Below are the code and all the weights of a small trained network. Each question names an input and a class and asks about switching units off, where a switched-off unit gives its printed mean instead of its output.

import numpy as np


def w(rows, s, z=0):
    codes = np.array(rows[::2]) - 128.0
    scale = np.full(codes.shape[1], s)
    scale[-1] = z or s
    return codes * scale


def f(y):
    return y / 2 * (1 + np.tanh(0.7978845608 * (y + 0.044715 * y**3)))


def log_softmax(a):
    a = a - a.max(-1, keepdims=True)
    return a - np.log(np.exp(a).sum(-1, keepdims=True))


def net(x, mask):
    res = np.array(x, float).reshape(1, 8) / 4 @ E
    y = f(res @ A[0][:, :-1].T + A[0][:, -1])
    res = res + np.where(mask, y, B[0][:, -1]) @ B[0][:, :-1]
    return log_softmax(res[-1] @ U[:, :-1].T + U[:, -1])


A, B = {}, {}
E = w([
[47,196,153,151,41,197,26,112,108,122,107,124],'x0',
[186,195,146,128,145,165,34,54,203,108,94,77],'x1',
[106,156,61,130,136,148,116,77,126,121,92,60],'x2',
[160,164,234,183,238,125,152,190,118,92,224,53],'x3',
[227,110,53,191,178,79,118,165,196,94,115,111],'x4',
[154,43,123,186,143,157,254,57,121,78,65,134],'x5',
[161,117,106,46,174,116,146,10,147,156,128,57],'x6',
[98,104,172,37,207,203,113,82,205,120,149,130],'x7',
],0.006)
A[0] = w([
[76,121,170,146,98,104,210,186,124,83,64,164,170],'n0',
[64,113,123,156,212,160,133,174,112,83,127,95,101],'n1',
[98,172,110,129,96,193,136,43,86,167,11,106,146],'n2',
[75,214,184,149,142,153,111,101,130,115,180,66,236],'n3',
[200,87,40,175,238,34,228,104,163,106,83,82,254],'n4',
[130,148,140,170,97,89,92,254,53,110,144,166,205],'n5',
[121,84,121,16,113,156,108,33,110,127,135,106,225],'n6',
],0.0064,0.0033)
B[0] = w([
[165,209,102,193,126,183,116,178,94,130,113,118,172],'n0',
[102,167,204,99,143,188,174,149,146,161,129,107,147],'n1',
[90,66,56,124,41,77,33,85,164,147,50,254,190],'n2',
[140,169,88,155,196,180,71,115,135,111,152,150,192],'n3',
[160,209,108,217,134,54,152,114,40,83,179,208,254],'n4',
[184,193,46,174,159,86,46,93,187,18,215,130,214],'n5',
[131,188,42,166,178,76,37,117,187,146,164,204,202],'n6',
],0.0074,0.0095)
U = w([
[182,195,92,175,185,79,88,101,123,85,192,190,181],'0',
[156,7,250,50,72,104,161,142,97,207,51,1,2],'1',
[157,61,224,50,143,113,195,124,92,143,165,72,99],'2',
[112,102,140,153,83,205,179,146,63,79,4,175,84],'3',
[143,162,216,45,220,213,104,144,183,143,160,50,148],'4',
[158,160,167,150,151,89,241,156,48,211,117,154,61],'5',
[24,103,121,68,73,90,101,81,169,182,31,166,140],'6',
],0.006,0.005)

Each question gives the input, the list of numbers given to net, and the class t.
The units are the neurons (one row each of A and B). Each row of codes is followed by its name. A weight is (code - 128) times the scale printed after its matrix; where a second scale follows, it is the last column's (A, B and U).
mask holds one flag per neuron, in row order. A switched-off neuron (its flag False) gives its mean, the last column of its row in B, instead of its output. The means were averaged over made-up inputs and are rounded, as every weight is.
A unit's drop is (log p(t) with every unit on - log p(t) with that unit switched off) / (log p(t) with every unit on - log p(t) with every unit switched off).
The circuit of an input: a set's keep is (log p(t) with only the set's units on - log p(t) with every unit switched off) / (log p(t) with every unit on - log p(t) with every unit switched off). Starting from all 7 units, units are removed one at a time, each time the one whose removal leaves the highest keep (on an exact tie, the one counted first), for as long as the keep stays at least 0.8.
circuit, biggest first: the units of the circuit, biggest drop first
most important unit: the unit with the biggest drop
k most important neurons: the k neurons with the biggest drops, biggest first
drop of u: that unit's drop, to one decimal
input [8,6,0,-4,-3,8,1,5], class 6: circuit, biggest first -> [n2]
input [1,1,4,0,1,-1,-3,7], class 4: circuit, biggest first -> [n4 n5]
input [5,-2,-4,-4,-1,-2,-4,5], class 6: 3 most important neurons -> [n4 n3 n6]
input [-2,-3,8,5,-8,-6,-8,7], class 4: circuit, biggest first -> [n4 n1]
input [4,-7,7,-3,3,-4,6,-7], class 6: circuit, biggest first -> [n4 n2 n3]
input [-8,1,-8,-7,-6,4,-3,-1], class 5: 3 most important neurons -> [n5 n2 n3]
input [0,-3,2,-2,-2,4,-6,8], class 3: 2 most important neurons -> [n5 n0]
input [5,0,4,-4,-3,-5,3,-8], class 6: circuit, biggest first -> [n2 n4]
input [6,3,4,-2,1,-5,2,1], class 6: 3 most important neurons -> [n4 n5 n2]
input [-5,1,8,4,-7,-4,-2,2], class 4: circuit, biggest first -> [n4 n2]
input [-4,4,8,7,-2,-5,-8,2], class 4: circuit, biggest first -> [n4 n1]
input [1,0,-5,-1,1,7,-6,2], class 3: 3 most important neurons -> [n6 n4 n3]
input [6,-4,7,-8,8,-8,1,-4], class 6: circuit, biggest first -> [n4 n2]
input [5,-1,-5,8,0,-5,7,7], class 4: 2 most important neurons -> [n4 n5]
input [-1,1,-5,6,-4,-5,3,3], class 4: most important unit -> n4
input [-6,-8,6,7,2,8,1,7], class 5: circuit, biggest first -> [n5 n1]
input [2,8,2,8,-1,-8,-5,1], class 4: 3 most important neurons -> [n4 n6 n2]
input [-3,7,-1,-6,-4,-6,6,-2], class 6: 3 most important neurons -> [n4 n5 n2]
input [6,-2,7,-3,-7,1,8,-5], class 6: drop of n1 -> 0.0
input [5,4,-2,8,-3,3,8,3], class 4: drop of n3 -> -0.1
input [-7,8,5,-6,-1,-4,-6,7], class 6: drop of n0 -> 0.1
input [5,7,-4,-7,-8,8,4,-5], class 6: most important unit -> n2
